Here is a tiny trained network, its code and every weight. The questions are about switching its units off for an input and a target symbol, where a switched-off unit gives its printed mean instead of its output.

import numpy as np


def w(rows, s, z=0):
    codes = np.array(rows[::2]) - 128.0
    scale = np.full(codes.shape[1], s)
    scale[-1] = z or s
    return codes * scale


def norm(h):
    return h / np.sqrt((h * h).mean(-1, keepdims=True) + 1e-5)


def f(y):
    return np.maximum(y, 0)


def softmax(a):
    e = np.exp(a - a.max(-1, keepdims=True))
    return e / e.sum(-1, keepdims=True)


def log_softmax(a):
    a = a - a.max(-1, keepdims=True)
    return a - np.log(np.exp(a).sum(-1, keepdims=True))


def net(x, mask):
    ids = ['ΠΣΩβδεζηλμξ'.index(c) for c in x.split()]
    T = len(ids)
    res = E[ids] + P[:T]
    u = 0
    for l in range(3):
        q, k, v = (norm(res) @ M[l].T for M in (Q, K, V))
        z = softmax(np.where(np.tri(T) > 0, q @ k.T / 2**0.5, -1e9)) @ v
        res = res + np.where(mask[u], z, O[l][:, -1]) @ O[l][:, :-1]
        u += 1
        y = f(norm(res) @ A[l][:, :-1].T + A[l][:, -1])
        res = res + np.where(mask[u : u + 4], y, B[l][:, -1]) @ B[l][:, :-1]
        u += 4
    return log_softmax(norm(res)[-1] @ U[:, :-1].T + U[:, -1])


Q, K, V, O, A, B = {}, {}, {}, {}, {}, {}
E = w([
[122,101,156,105,155,132],'Π',
[116,125,179,215,168,177],'Σ',
[129,118,156,198,136,151],'Ω',
[170,149,183,150,170,151],'β',
[243,181,141,154,106,27],'δ',
[143,73,95,134,87,102],'ε',
[125,251,131,151,152,163],'ζ',
[101,113,173,143,200,171],'η',
[150,149,102,113,135,35],'λ',
[143,98,117,158,116,108],'μ',
[104,114,133,162,156,140],'ξ',
],0.015)
P = w([
[96,155,176,106,153,111],'0',
[129,112,100,193,125,75],'1',
[194,75,103,140,102,200],'2',
[128,103,118,103,171,89],'3',
[95,150,65,164,119,98],'4',
[122,182,42,101,116,215],'5',
[115,152,56,138,250,71],'6',
],0.014)
Q[0] = w([
[136,186,87,159,101,175],'0.h0',
[98,182,26,182,255,87],'0.h0',
],0.0072)
K[0] = w([
[1,148,116,172,115,43],'0.h0',
[113,158,89,20,135,183],'0.h0',
],0.0063)
V[0] = w([
[54,114,107,99,46,130],'0.h0',
[183,199,245,254,19,108],'0.h0',
],0.0068)
O[0] = w([
[107,203,161,51,96,59,3],'0.h0',
[169,115,2,62,247,87,187],'0.h0',
],0.007,0.0046)
A[0] = w([
[223,155,175,203,222,3,194],'0.n0',
[148,89,57,55,94,116,60],'0.n1',
[80,162,100,250,124,173,25],'0.n2',
[147,209,114,154,127,72,249],'0.n3',
],0.0051,0.0017)
B[0] = w([
[52,1,153,57,118,204,254],'0.n0',
[188,143,149,119,185,160,140],'0.n1',
[101,96,116,104,148,134,177],'0.n2',
[79,198,85,69,72,115,172],'0.n3',
],0.0083,0.0071)
Q[1] = w([
[138,123,82,215,51,112],'1.h0',
[119,89,92,74,255,192],'1.h0',
],0.006)
K[1] = w([
[79,134,124,2,12,171],'1.h0',
[97,246,51,99,77,187],'1.h0',
],0.0052)
V[1] = w([
[102,254,134,81,247,188],'1.h0',
[109,214,211,72,174,176],'1.h0',
],0.0044)
O[1] = w([
[109,58,78,94,1,161,251],'1.h0',
[24,117,56,67,72,156,123],'1.h0',
],0.0098,0.0019)
A[1] = w([
[223,85,184,176,78,139,254],'1.n0',
[43,104,60,102,194,183,133],'1.n1',
[104,58,104,163,167,99,112],'1.n2',
[134,2,216,162,103,121,115],'1.n3',
],0.0068,0.0044)
B[1] = w([
[100,128,159,169,10,116,173],'1.n0',
[167,99,154,175,131,87,255],'1.n1',
[94,161,106,36,102,95,194],'1.n2',
[124,171,131,81,125,93,197],'1.n3',
],0.012,0.0088)
Q[2] = w([
[162,120,107,180,88,138],'2.h0',
[254,168,215,154,178,100],'2.h0',
],0.007)
K[2] = w([
[6,112,96,174,142,35],'2.h0',
[227,84,100,213,43,2],'2.h0',
],0.0063)
V[2] = w([
[98,143,13,70,54,82],'2.h0',
[197,142,146,3,70,198],'2.h0',
],0.011)
O[2] = w([
[25,183,196,154,244,122,254],'2.h0',
[12,131,38,253,146,96,176],'2.h0',
],0.013,0.0038)
A[2] = w([
[172,126,177,138,247,105,88],'2.n0',
[2,83,73,131,134,53,159],'2.n1',
[223,78,12,163,183,131,254],'2.n2',
[143,235,131,169,152,32,135],'2.n3',
],0.0069,0.004)
B[2] = w([
[227,157,99,142,148,86,155],'2.n0',
[254,172,184,199,86,242,244],'2.n1',
[135,198,6,102,103,219,185],'2.n2',
[227,102,107,88,85,173,148],'2.n3',
],0.0075,0.011)
U = w([
[66,161,188,163,42,161,66],'Π',
[147,107,117,46,136,128,192],'Σ',
[151,121,135,86,185,119,127],'Ω',
[110,110,50,151,104,182,190],'β',
[147,151,100,181,235,105,6],'δ',
[112,170,176,141,172,98,135],'ε',
[9,119,93,164,159,106,203],'ζ',
[97,98,148,84,40,137,84],'η',
[105,154,184,134,162,121,48],'λ',
[151,138,171,131,186,103,29],'μ',
[138,131,213,63,137,137,127],'ξ',
],0.013,0.0025)

Each question gives the input, a string of symbols that net reads in full, and the target symbol t.
The units are the heads (2 rows each of Q, K, V and O) and the neurons (one row each of A and B). Each row of codes is followed by its name. A weight is (code - 128) times the scale printed after its matrix; where a second scale follows, it is the last column's (O, A, B and U).
mask holds one flag per unit, layer by layer, with each layer's heads first. A switched-off unit (its flag False) gives its mean, the last column of its rows in O or B, instead of its output. The means were averaged over made-up inputs and are rounded, as every weight is.
A unit's drop is (log p(t) with every unit on - log p(t) with that unit switched off) / (log p(t) with every unit on - log p(t) with every unit switched off).
The circuit of an input: a set's keep is (log p(t) with only the set's units on - log p(t) with every unit switched off) / (log p(t) with every unit on - log p(t) with every unit switched off). Starting from the 12 units with the biggest drops (on a tie, the unit counted first), units are removed one at a time, each time the one whose removal leaves the highest keep (on an exact tie, the one counted first), for as long as the keep stays at least 0.8.
circuit, biggest first: the units of the circuit, biggest drop first
most important unit: the unit with the biggest drop
k most important neurons: the k neurons with the biggest drops, biggest first
k most important neurons of layer l: the k neurons of layer l with the biggest drops, biggest first
input Π λ δ ξ, target δ: most important unit => 1.n0
input δ Π Π δ Σ β δ, target β: 4 most important neurons => [0.n0; 2.n1; 1.n1; 1.n2]
input η δ λ, target δ: circuit, biggest first => [1.h0; 2.h0; 1.n1]
input η Σ β ε Σ β β, target β: circuit, biggest first => [2.h0; 1.n2]
input λ β δ, target β: 4 most important neurons => [0.n0; 2.n2; 1.n0; 0.n1]
input δ λ η Π ξ μ, target ξ: circuit, biggest first => [2.h0; 1.h0; 0.n0]
input δ β η Σ ε Σ β, target Σ: circuit, biggest first => [2.h0; 1.h0]
input δ ξ δ Σ, target δ: circuit, biggest first => [0.h0; 1.h0]
input β Ω λ ξ Σ, target ξ: circuit, biggest first => [1.h0; 2.h0]
input η μ β ε Π ε, target Π: circuit, biggest first => [0.h0; 1.h0]
input β Π β, target Π: 2 most important neurons => [1.n0; 1.n2]
input Σ Π ξ, target Π: 4 most important neurons => [1.n0; 0.n0; 1.n2; 1.n3]
input λ λ Π δ ξ Π, target ξ: 3 most important neurons => [1.n2; 1.n3; 0.n0]
input λ ξ β, target ξ: 2 most important neurons => [1.n0; 1.n1]
input Ω δ Σ ξ Π, target ξ: most important unit => 0.h0
input δ ζ δ Σ δ ζ, target δ: circuit, biggest first => [2.h0; 0.n0; 0.h0]
input ε ξ β ξ ε, target ξ: circuit, biggest first => [1.h0; 2.h0]
input β β Π β, target Π: circuit, biggest first => [0.h0; 1.n0]
input Π δ Π η, target Π: 3 most important neurons => [0.n0; 1.n1; 0.n3]
input Π β β Σ, target β: circuit, biggest first => [2.h0]
input ζ Π Ω, target ζ: circuit, biggest first => [1.h0; 2.h0]
input β δ β Π ξ, target Π: 2 most important neurons => [2.n2; 2.n0]
input β ξ δ β δ ξ, target δ: 2 most important neurons of layer 2 => [2.n1; 2.n0]
